Below are the code and all the weights of a small trained network. Each question names an input and a target symbol and asks about switching units off, where a switched-off unit gives its printed mean instead of its output.

import numpy as np


def w(rows, s, z=0):
    codes = np.array(rows[::2]) - 128.0
    scale = np.full(codes.shape[1], s)
    scale[-1] = z or s
    return codes * scale


def f(y):
    return np.maximum(y, 0)


def softmax(a):
    e = np.exp(a - a.max(-1, keepdims=True))
    return e / e.sum(-1, keepdims=True)


def log_softmax(a):
    a = a - a.max(-1, keepdims=True)
    return a - np.log(np.exp(a).sum(-1, keepdims=True))


def net(x, mask):
    ids = ['αβδεθξστ'.index(c) for c in x.split()]
    T = len(ids)
    res = E[ids] + P[:T]
    r = res
    for j in range(2):
        rows = slice(2 * j, 2 * j + 2)
        q, k, v = (r @ M[0][rows].T for M in (Q, K, V))
        z = softmax(np.where(np.tri(T) > 0, q @ k.T / 2**0.5, -1e9)) @ v
        o = O[0][rows]
        res = res + np.where(mask[j], z, o[:, -1]) @ o[:, :-1]
    y = f(res @ A[0][:, :-1].T + A[0][:, -1])
    res = res + np.where(mask[2:14], y, B[0][:, -1]) @ B[0][:, :-1]
    return log_softmax(res[-1] @ U[:, :-1].T + U[:, -1])


Q, K, V, O, A, B = {}, {}, {}, {}, {}, {}
E = w([
[89,197,66],'α',
[151,42,157],'β',
[193,153,109],'δ',
[102,254,169],'ε',
[159,136,77],'θ',
[109,66,155],'ξ',
[112,167,144],'σ',
[69,65,139],'τ',
],0.016)
P = w([
[170,68,254],'0',
[212,211,108],'1',
[191,250,151],'2',
[150,214,104],'3',
[136,223,89],'4',
[137,224,82],'5',
[138,231,79],'6',
[145,231,64],'7',
[149,243,70],'8',
[141,226,54],'9',
],0.0055)
Q[0] = w([
[216,243,93],'head 0',
[40,2,31],'head 0',
[90,8,111],'head 1',
[188,83,107],'head 1',
],0.0092)
K[0] = w([
[106,83,252],'head 0',
[86,146,82],'head 0',
[164,148,166],'head 1',
[135,142,111],'head 1',
],0.013)
V[0] = w([
[176,35,175],'head 0',
[231,197,133],'head 0',
[57,160,93],'head 1',
[170,221,254],'head 1',
],0.0085)
O[0] = w([
[12,77,85,186],'head 0',
[202,108,74,183],'head 0',
[220,254,211,122],'head 1',
[182,141,81,254],'head 1',
],0.0088,0.0043)
A[0] = w([
[102,79,48,176],'neuron 0',
[79,192,85,56],'neuron 1',
[174,123,154,125],'neuron 2',
[104,210,102,200],'neuron 3',
[151,152,239,161],'neuron 4',
[185,44,38,171],'neuron 5',
[111,139,129,3],'neuron 6',
[177,104,76,21],'neuron 7',
[143,200,94,22],'neuron 8',
[118,89,83,39],'neuron 9',
[68,190,107,146],'neuron 10',
[192,12,218,92],'neuron 11',
],0.011,0.0074)
B[0] = w([
[140,212,161,187],'neuron 0',
[168,136,155,181],'neuron 1',
[93,123,93,158],'neuron 2',
[131,89,112,251],'neuron 3',
[185,82,72,163],'neuron 4',
[59,177,158,219],'neuron 5',
[32,161,144,128],'neuron 6',
[107,140,95,146],'neuron 7',
[130,176,130,167],'neuron 8',
[129,187,70,134],'neuron 9',
[126,35,137,209],'neuron 10',
[10,110,78,161],'neuron 11',
],0.011)
U = w([
[130,45,2,189],'α',
[44,73,72,1],'β',
[123,174,172,213],'δ',
[98,24,141,126],'ε',
[162,167,98,122],'θ',
[87,106,211,108],'ξ',
[138,96,123,107],'σ',
[145,172,253,171],'τ',
],0.01,0.0039)

Each question gives the input, a string of symbols that net reads in full, and the target symbol t.
The units are the heads (2 rows each of Q, K, V and O) and the neurons (one row each of A and B). Each row of codes is followed by its name. A weight is (code - 128) times the scale printed after its matrix; where a second scale follows, it is the last column's (O, A, B and U).
mask holds one flag per unit, heads first, then neurons. A switched-off unit (its flag False) gives its mean, the last column of its rows in O or B, instead of its output. The means were averaged over made-up inputs and are rounded, as every weight is.
A unit's drop is (log p(t) with every unit on - log p(t) with that unit switched off) / (log p(t) with every unit on - log p(t) with every unit switched off).
The circuit of an input: a set's keep is (log p(t) with only the set's units on - log p(t) with every unit switched off) / (log p(t) with every unit on - log p(t) with every unit switched off). Starting from the 12 units with the biggest drops (on a tie, the unit counted first), units are removed one at a time, each time the one whose removal leaves the highest keep (on an exact tie, the one counted first), for as long as the keep stays at least 0.8.
circuit, biggest first: the units of the circuit, biggest drop first
unit that matters most: the unit with the biggest drop
heads that matter: for each layer, one digit per head in row order, 1 if its drop is at least 0.15 and else 0, layers parted by /
drop of u: that unit's drop, to one decimal
input ε σ ε δ, target θ: circuit, biggest first	head 0; neuron 10
input δ δ ξ δ, target δ: heads that matter	01
input δ ξ ε β, target β: heads that matter	10
input ε σ ξ ε ξ σ ε ε τ, target θ: heads that matter	11
input α θ δ ξ τ δ ε δ β ε, target α: circuit, biggest first	neuron 5; neuron 3
input ε α ε α ε, target θ: circuit, biggest first	head 0; neuron 4; head 1
input τ ε β ξ θ β ε β, target β: circuit, biggest first	neuron 11; neuron 5
input δ ε ε ξ δ ε θ, target δ: heads that matter	00
input ε σ α τ θ ε ξ δ θ, target θ: circuit, biggest first	neuron 10; head 0
input δ ξ δ ξ, target δ: unit that matters most	neuron 0
input ε θ σ, target θ: drop of neuron 6	0.0
input δ σ θ τ, target δ: drop of neuron 10	0.2
input τ ε δ α, target ε: drop of head 0	0.6
